Below is a small trained network, with its code and all its weights. Each question gives an input and a class and asks what happens when units are switched off, that is, made to give their printed mean instead of their output.

import numpy as np


def w(rows, s, z=0):
    codes = np.array(rows[::2]) - 128.0
    scale = np.full(codes.shape[1], s)
    scale[-1] = z or s
    return codes * scale


def f(y):
    return np.maximum(y, 0)


def log_softmax(a):
    a = a - a.max(-1, keepdims=True)
    return a - np.log(np.exp(a).sum(-1, keepdims=True))


def net(x, mask):
    res = np.array(x, float).reshape(1, 4) / 4 @ E
    y = f(res @ A[0][:, :-1].T + A[0][:, -1])
    res = res + np.where(mask, y, B[0][:, -1]) @ B[0][:, :-1]
    return log_softmax(res[-1] @ U[:, :-1].T + U[:, -1])


A, B = {}, {}
E = w([
[39,115,49,201,155,162,49,88,151],'x0',
[113,12,85,74,144,73,246,51,154],'x1',
[55,164,134,203,91,52,167,116,61],'x2',
[174,217,91,130,178,65,155,125,147],'x3',
],0.011)
A[0] = w([
[132,182,144,165,148,91,126,129,91,122],'n0',
[168,123,123,57,169,192,83,164,134,102],'n1',
[169,200,98,165,186,110,155,139,152,123],'n2',
[59,170,211,197,68,68,155,81,4,54],'n3',
[147,214,192,187,130,177,60,230,112,6],'n4',
[175,174,198,94,108,92,155,174,105,26],'n5',
[86,62,186,131,2,191,105,163,91,102],'n6',
[151,130,134,65,88,95,143,188,92,63],'n7',
[161,106,151,105,105,125,170,206,96,96],'n8',
[70,145,56,150,190,137,82,122,143,125],'n9',
],0.0096,0.0022)
B[0] = w([
[98,136,96,101,169,122,130,151,120,178],'n0',
[89,174,70,57,167,172,94,34,202,188],'n1',
[131,142,175,57,86,25,103,254,115,187],'n2',
[94,160,62,136,213,168,69,100,218,223],'n3',
[194,108,135,188,180,97,245,52,85,254],'n4',
[158,61,173,146,87,133,55,148,140,194],'n5',
[70,156,192,41,135,17,134,206,103,200],'n6',
[208,62,118,205,73,156,87,93,177,171],'n7',
[133,107,135,175,117,210,63,129,132,174],'n8',
[102,93,182,213,8,101,87,137,90,183],'n9',
],0.0083,0.016)
U = w([
[108,198,98,123,206,171,81,105,200,68],'0',
[136,108,168,211,42,156,77,145,113,5],'1',
[143,92,141,153,179,96,248,89,102,252],'2',
[116,185,180,63,118,61,120,195,95,215],'3',
],0.011,0.0027)

Each question gives the input, the list of numbers given to net, and the class t.
The units are the neurons (one row each of A and B). Each row of codes is followed by its name. A weight is (code - 128) times the scale printed after its matrix; where a second scale follows, it is the last column's (A, B and U).
mask holds one flag per neuron, in row order. A switched-off neuron (its flag False) gives its mean, the last column of its row in B, instead of its output. The means were averaged over made-up inputs and are rounded, as every weight is.
A unit's drop is (log p(t) with every unit on - log p(t) with that unit switched off) / (log p(t) with every unit on - log p(t) with every unit switched off).
The circuit of an input: a set's keep is (log p(t) with only the set's units on - log p(t) with every unit switched off) / (log p(t) with every unit on - log p(t) with every unit switched off). Starting from all 10 units, units are removed one at a time, each time the one whose removal leaves the highest keep (on an exact tie, the one counted first), for as long as the keep stays at least 0.8.
circuit, biggest first: the units of the circuit, biggest drop first
unit that matters most: the unit with the biggest drop
k most important neurons: the k neurons with the biggest drops, biggest first
drop when u is switched off: that unit's drop, to one decimal
input [-7,-6,4,0], class 1: 4 most important neurons => [n5, n8, n7, n1]
input [-1,3,-4,-3], class 0: unit that matters most => n4
input [8,5,-6,-2], class 1: 3 most important neurons => [n9, n3, n4]
input [1,4,3,-5], class 3: 4 most important neurons => [n4, n6, n1, n7]
input [-7,-1,3,-4], class 1: 2 most important neurons => [n7, n8]
input [1,-3,-2,1], class 2: circuit, biggest first => [n3, n4, n5]
input [8,-5,-6,-6], class 1: 2 most important neurons => [n9, n3]
input [-6,-8,-3,4], class 2: 2 most important neurons => [n4, n9]
input [-1,2,-3,-4], class 3: 4 most important neurons => [n4, n3, n6, n7]
input [-1,4,2,8], class 3: 2 most important neurons => [n4, n2]
input [8,-1,5,8], class 1: 2 most important neurons => [n9, n6]
input [-4,-3,4,-4], class 0: 4 most important neurons => [n3, n2, n9, n8]
input [2,1,6,5], class 0: 3 most important neurons => [n3, n6, n4]
input [2,-7,-6,0], class 2: 2 most important neurons => [n4, n3]
input [-6,-5,1,4], class 1: unit that matters most => n5
input [-7,5,-7,7], class 0: circuit, biggest first => [n1, n4]
input [0,8,-8,-6], class 0: 2 most important neurons => [n4, n1]
input [-5,-7,6,-7], class 2: 2 most important neurons => [n4, n2]
input [-3,3,1,-8], class 3: drop when n6 is switched off => 0.9
input [-6,3,-3,-6], class 1: drop when n7 is switched off => 0.8
input [-7,-4,7,-7], class 0: drop when n8 is switched off => 0.1
input [3,-5,6,-2], class 0: drop when n3 is switched off => 2.5
